Below are the code and all the weights of a small trained network. Each question names an input and a class and asks about switching units off, where a switched-off unit gives its printed mean instead of its output.

import numpy as np


def w(rows, s, z=0):
    codes = np.array(rows[::2]) - 128.0
    scale = np.full(codes.shape[1], s)
    scale[-1] = z or s
    return codes * scale


def f(y):
    return np.maximum(y, 0)


def log_softmax(a):
    a = a - a.max(-1, keepdims=True)
    return a - np.log(np.exp(a).sum(-1, keepdims=True))


def net(x, mask):
    res = np.array(x, float).reshape(1, 7) / 4 @ E
    y = f(res @ A[0][:, :-1].T + A[0][:, -1])
    res = res + np.where(mask, y, B[0][:, -1]) @ B[0][:, :-1]
    return log_softmax(res[-1] @ U[:, :-1].T + U[:, -1])


A, B = {}, {}
E = w([
[169,169,172,222,75],'x0',
[108,140,21,105,102],'x1',
[14,72,104,220,114],'x2',
[148,159,114,176,90],'x3',
[192,151,141,216,254],'x4',
[44,242,220,135,156],'x5',
[118,111,135,106,143],'x6',
],0.0079)
A[0] = w([
[129,137,133,85,172,148],'neuron 0',
[151,144,180,155,97,179],'neuron 1',
[85,28,95,145,133,132],'neuron 2',
[116,176,136,187,100,172],'neuron 3',
[97,168,122,121,159,38],'neuron 4',
[65,255,135,93,156,3],'neuron 5',
[130,94,150,89,60,72],'neuron 6',
[111,134,107,128,86,128],'neuron 7',
[91,113,155,108,83,94],'neuron 8',
[146,170,112,127,78,179],'neuron 9',
[157,149,103,146,187,96],'neuron 10',
[135,124,102,117,83,59],'neuron 11',
[105,165,136,143,76,87],'neuron 12',
[121,132,113,184,198,96],'neuron 13',
[90,115,139,162,124,178],'neuron 14',
[196,135,145,95,108,47],'neuron 15',
[128,63,190,136,123,160],'neuron 16',
[148,122,89,135,159,48],'neuron 17',
[90,124,128,80,172,245],'neuron 18',
[108,150,150,115,62,121],'neuron 19',
[183,161,122,81,132,143],'neuron 20',
[191,48,94,122,131,40],'neuron 21',
[134,138,187,114,112,88],'neuron 22',
[174,148,131,185,133,116],'neuron 23',
[191,174,146,67,117,48],'neuron 24',
[68,158,170,122,148,50],'neuron 25',
[160,162,118,92,144,7],'neuron 26',
],0.014,0.0028)
B[0] = w([
[149,113,83,101,115,186],'neuron 0',
[152,93,67,95,140,199],'neuron 1',
[127,129,90,165,121,229],'neuron 2',
[163,92,75,114,124,211],'neuron 3',
[160,127,133,118,94,168],'neuron 4',
[223,116,219,176,58,255],'neuron 5',
[134,191,195,97,167,211],'neuron 6',
[123,130,126,109,137,180],'neuron 7',
[81,180,140,90,171,192],'neuron 8',
[169,98,105,105,176,189],'neuron 9',
[100,159,166,48,165,191],'neuron 10',
[135,133,168,127,138,176],'neuron 11',
[135,125,122,130,147,183],'neuron 12',
[48,161,135,67,145,208],'neuron 13',
[89,119,97,188,138,184],'neuron 14',
[89,137,93,175,85,198],'neuron 15',
[153,142,66,128,109,185],'neuron 16',
[145,126,148,78,114,156],'neuron 17',
[212,108,42,106,196,213],'neuron 18',
[112,134,119,65,166,199],'neuron 19',
[84,90,60,156,155,212],'neuron 20',
[206,147,254,159,66,227],'neuron 21',
[137,110,131,120,153,179],'neuron 22',
[148,126,125,64,159,203],'neuron 23',
[19,133,82,183,113,223],'neuron 24',
[128,118,137,159,70,203],'neuron 25',
[74,93,123,162,117,169],'neuron 26',
],0.012,0.0094)
U = w([
[251,100,212,198,31,68],'0',
[161,79,68,119,159,255],'1',
[60,183,184,44,215,90],'2',
[31,73,30,255,112,94],'3',
],0.0054,0.004)

Each question gives the input, the list of numbers given to net, and the class t.
The units are the neurons (one row each of A and B). Each row of codes is followed by its name. A weight is (code - 128) times the scale printed after its matrix; where a second scale follows, it is the last column's (A, B and U).
mask holds one flag per neuron, in row order. A switched-off neuron (its flag False) gives its mean, the last column of its row in B, instead of its output. The means were averaged over made-up inputs and are rounded, as every weight is.
A unit's drop is (log p(t) with every unit on - log p(t) with that unit switched off) / (log p(t) with every unit on - log p(t) with every unit switched off).
The circuit of an input: a set's keep is (log p(t) with only the set's units on - log p(t) with every unit switched off) / (log p(t) with every unit on - log p(t) with every unit switched off). Starting from the 12 units with the biggest drops (on a tie, the unit counted first), units are removed one at a time, each time the one whose removal leaves the highest keep (on an exact tie, the one counted first), for as long as the keep stays at least 0.8.
units of the circuit, in order: the units of the circuit, biggest drop first
unit that matters most: the unit with the biggest drop
top k neurons: the k neurons with the biggest drops, biggest first
drop of u: that unit's drop, to one decimal
input [-7,2,0,-2,-4,-7,-5], class 0: unit that matters most : neuron 21
input [5,3,4,7,4,2,-7], class 1: top 2 neurons : (neuron 3; neuron 23)
input [1,3,-7,0,2,3,5], class 3: units of the circuit, in order : (neuron 24; neuron 20)
input [3,2,1,6,7,2,-7], class 2: top 2 neurons : (neuron 13; neuron 10)
input [7,-7,-2,2,-1,-5,-5], class 1: top 2 neurons : (neuron 5; neuron 1)
input [5,8,-6,-3,-5,1,2], class 3: top 2 neurons : (neuron 24; neuron 20)
input [-6,4,-7,-3,0,-4,5], class 3: top 2 neurons : (neuron 24; neuron 20)
input [-6,-6,-3,-7,-1,6,4], class 0: top 2 neurons : (neuron 5; neuron 25)
input [-3,0,-1,3,-7,-2,7], class 2: units of the circuit, in order : (neuron 6; neuron 8)
input [-5,5,-6,8,4,-4,-6], class 3: units of the circuit, in order : (neuron 20; neuron 24)
input [6,2,-8,-2,-5,-4,6], class 3: top 3 neurons : (neuron 24; neuron 15; neuron 20)
input [5,-5,8,4,-8,-7,2], class 2: top 4 neurons : (neuron 6; neuron 8; neuron 5; neuron 19)
input [0,5,2,-6,7,-3,0], class 2: units of the circuit, in order : (neuron 13; neuron 10)
input [7,-4,-7,2,8,-4,-2], class 2: top 2 neurons : (neuron 10; neuron 23)
input [-6,-3,-7,-2,5,-1,7], class 3: top neuron : (neuron 24)
input [7,-8,-4,-8,3,3,-2], class 1: top 3 neurons : (neuron 1; neuron 23; neuron 21)
input [8,-5,5,4,-4,7,2], class 1: units of the circuit, in order : (neuron 1; neuron 3)
input [-8,-7,-4,-5,-2,5,8], class 1: drop of neuron 21 : 0.3
input [3,5,0,0,-8,-3,5], class 2: drop of neuron 0 : 0.0
input [-2,-8,-8,7,7,-3,-6], class 3: units of the circuit, in order : (neuron 24)
input [3,-3,5,-5,-1,0,1], class 3: drop of neuron 23 : 0.1
